X =
-35  -30   48  -41   20   -4   17   21
-34   -6   25  -36    3   -3  -69    4
-34  -44   21  -31   33   -3  -60   36
-36  -33   32  -38   25   -3  -43   27
-15  -13   33  -21    8   -5   51    8
 -1   26   14   -8  -22   -5   24  -24
 37   32  -29   35  -25   -6   59  -27
 12  -31  -39   22   27   -3  -51   30
-17   31   22  -24  -29   -4  -26  -30
 39  -21  -56   49   19   -5    9   20
-26   -1   33  -32   -1   -4  -10   -1
-17   20   22  -23  -20   -4  -18  -20
 40  -38  -55   51   32   -5   26   35
-38   26   46  -48  -24   -3  -36  -25
-45  -39   35  -45   28   -2  -68   31
-41  -48   54  -46   32   -4   17   34
X[0][0] = -35
X[1][5] = -3
X[12][6] = 26
X[13] = [-38, 26, 46, -48, -24, -3, -36, -25]
X[1] = [-34, -6, 25, -36, 3, -3, -69, 4]
X[14][0] = -45
X[8][3] = -24
X[:, 6] = [17, -69, -60, -43, 51, 24, 59, -51, -26, 9, -10, -18, 26, -36, -68, 17]
X[8][5] = -4
X[:, 1] = [-30, -6, -44, -33, -13, 26, 32, -31, 31, -21, -1, 20, -38, 26, -39, -48]
X[3][4] = 25
X[5][6] = 24
X[0] = [-35, -30, 48, -41, 20, -4, 17, 21]
X[9][7] = 20
X[:, 4] = [20, 3, 33, 25, 8, -22, -25, 27, -29, 19, -1, -20, 32, -24, 28, 32]
X[7][2] = -39
X[1][3] = -36
X[11] = [-17, 20, 22, -23, -20, -4, -18, -20]
X[1][1] = -6
X[2] = [-34, -44, 21, -31, 33, -3, -60, 36]
X[3][1] = -33
X[6][2] = -29
X[9][2] = -56
X[:, 7] = [21, 4, 36, 27, 8, -24, -27, 30, -30, 20, -1, -20, 35, -25, 31, 34]
X[5][7] = -24
X[:, 5] = [-4, -3, -3, -3, -5, -5, -6, -3, -4, -5, -4, -4, -5, -3, -2, -4]
X[15] = [-41, -48, 54, -46, 32, -4, 17, 34]
X[2][5] = -3
X[10][4] = -1
X[5][0] = -1
X[12][0] = 40
X[:, 0] = [-35, -34, -34, -36, -15, -1, 37, 12, -17, 39, -26, -17, 40, -38, -45, -41]
X[3][0] = -36
X[10][7] = -1

grid =
[[-44 -37 -57   0  -3   6 -28]
 [ 27  23  19  -2  -6 -37 -41]
 [-11  -2  -6   4  -6  -7  -5]
 [ 22   0 -35 -12  -3  -4 -25]
 [-51 -55 -40 -32   3  19   8]
 [-45 -48 -55 -37 -13 -37 -39]
 [-17  15  25  28  26 -10 -40]
 [-14 -35  25 -11  13 -18  -4]
 [-23 -32 -14  10  27  24   8]
 [ -4  14  22  28  -3 -24 -36]
 [ 27  23  10  21  27  24 -12]]
grid[0, 0] = -44
grid[9, 6] = -36
grid[6, 6] = -40
grid[2] = [-11, -2, -6, 4, -6, -7, -5]
grid[10, 5] = 24
grid[:, 4] = [-3, -6, -6, -3, 3, -13, 26, 13, 27, -3, 27]
grid[8, 4] = 27
grid[3, 5] = -4
grid[9, 5] = -24
grid[4, 3] = -32
grid[5, 1] = -48
grid[9, 2] = 22
grid[4] = [-51, -55, -40, -32, 3, 19, 8]
grid[3] = [22, 0, -35, -12, -3, -4, -25]
grid[6, 5] = -10
grid[9, 0] = -4
grid[8, 2] = -14
grid[5, 0] = -45
grid[:, 3] = [0, -2, 4, -12, -32, -37, 28, -11, 10, 28, 21]
grid[9, 1] = 14
grid[4, 0] = -51
grid[1, 3] = -2
grid[8, 3] = 10
grid[10, 2] = 10
grid[3, 3] = -12
grid[6, 0] = -17
grid[9, 4] = -3
grid[5] = [-45, -48, -55, -37, -13, -37, -39]
grid[:, 5] = [6, -37, -7, -4, 19, -37, -10, -18, 24, -24, 24]
grid[1, 6] = -41

x = ((-6, 2, 4, 2, 2, 6, 2, 8, -1, -1, 1, 0, 8, -2, 0), (-8, 4, 5, 3, 7, 1, -4, -5, -3, 2, -8, 9, -1, -1, -7), (3, -5, -5, 0, -6, 0, 8, 3, -1, -5, 1, -7, -6, -2, 3), (20, -4, -7, -12, -9, -28, 14, -31, -12, 2, 3, 0, -50, 10, 2), (-5, 3, -12, 16, 11, 21, -14, 2, -1, 15, 19, 15, 3, 9, -25), (-27, 7, 12, 15, 11, 36, -9, 40, 12, -3, 0, -6, 57, -12, -2), (4, -6, -6, -1, -7, 1, 7, 4, 2, -3, 2, -7, -6, -3, 5), (15, -15, -17, -3, -23, 1, 20, 11, 2, -8, 12, -26, -14, 0, 13), (-14, 8, 11, 4, 16, 2, -9, -9, -2, 1, -9, 19, 3, -2, -10))
x[0, 0] = -6
x[:, 8] = [-1, -3, -1, -12, -1, 12, 2, 2, -2]
x[8, 14] = -10
x[5, 2] = 12
x[0] = [-6, 2, 4, 2, 2, 6, 2, 8, -1, -1, 1, 0, 8, -2, 0]
x[3] = [20, -4, -7, -12, -9, -28, 14, -31, -12, 2, 3, 0, -50, 10, 2]
x[1] = [-8, 4, 5, 3, 7, 1, -4, -5, -3, 2, -8, 9, -1, -1, -7]
x[0, 11] = 0
x[7, 3] = -3
x[6, 7] = 4
x[2, 7] = 3
x[2, 14] = 3
x[1, 4] = 7
x[8, 9] = 1
x[5] = [-27, 7, 12, 15, 11, 36, -9, 40, 12, -3, 0, -6, 57, -12, -2]
x[8, 11] = 19
x[7] = [15, -15, -17, -3, -23, 1, 20, 11, 2, -8, 12, -26, -14, 0, 13]
x[7, 10] = 12
x[1, 3] = 3
x[3, 7] = -31
x[6, 8] = 2
x[2] = [3, -5, -5, 0, -6, 0, 8, 3, -1, -5, 1, -7, -6, -2, 3]
x[0, 13] = -2
x[2, 11] = -7
x[:, 1] = [2, 4, -5, -4, 3, 7, -6, -15, 8]
x[2, 5] = 0
x[0, 2] = 4
x[5, 6] = -9
x[8, 4] = 16
x[3, 8] = -12
x[8] = [-14, 8, 11, 4, 16, 2, -9, -9, -2, 1, -9, 19, 3, -2, -10]
x[6, 2] = -6
x[4, 5] = 21
x[3, 5] = -28
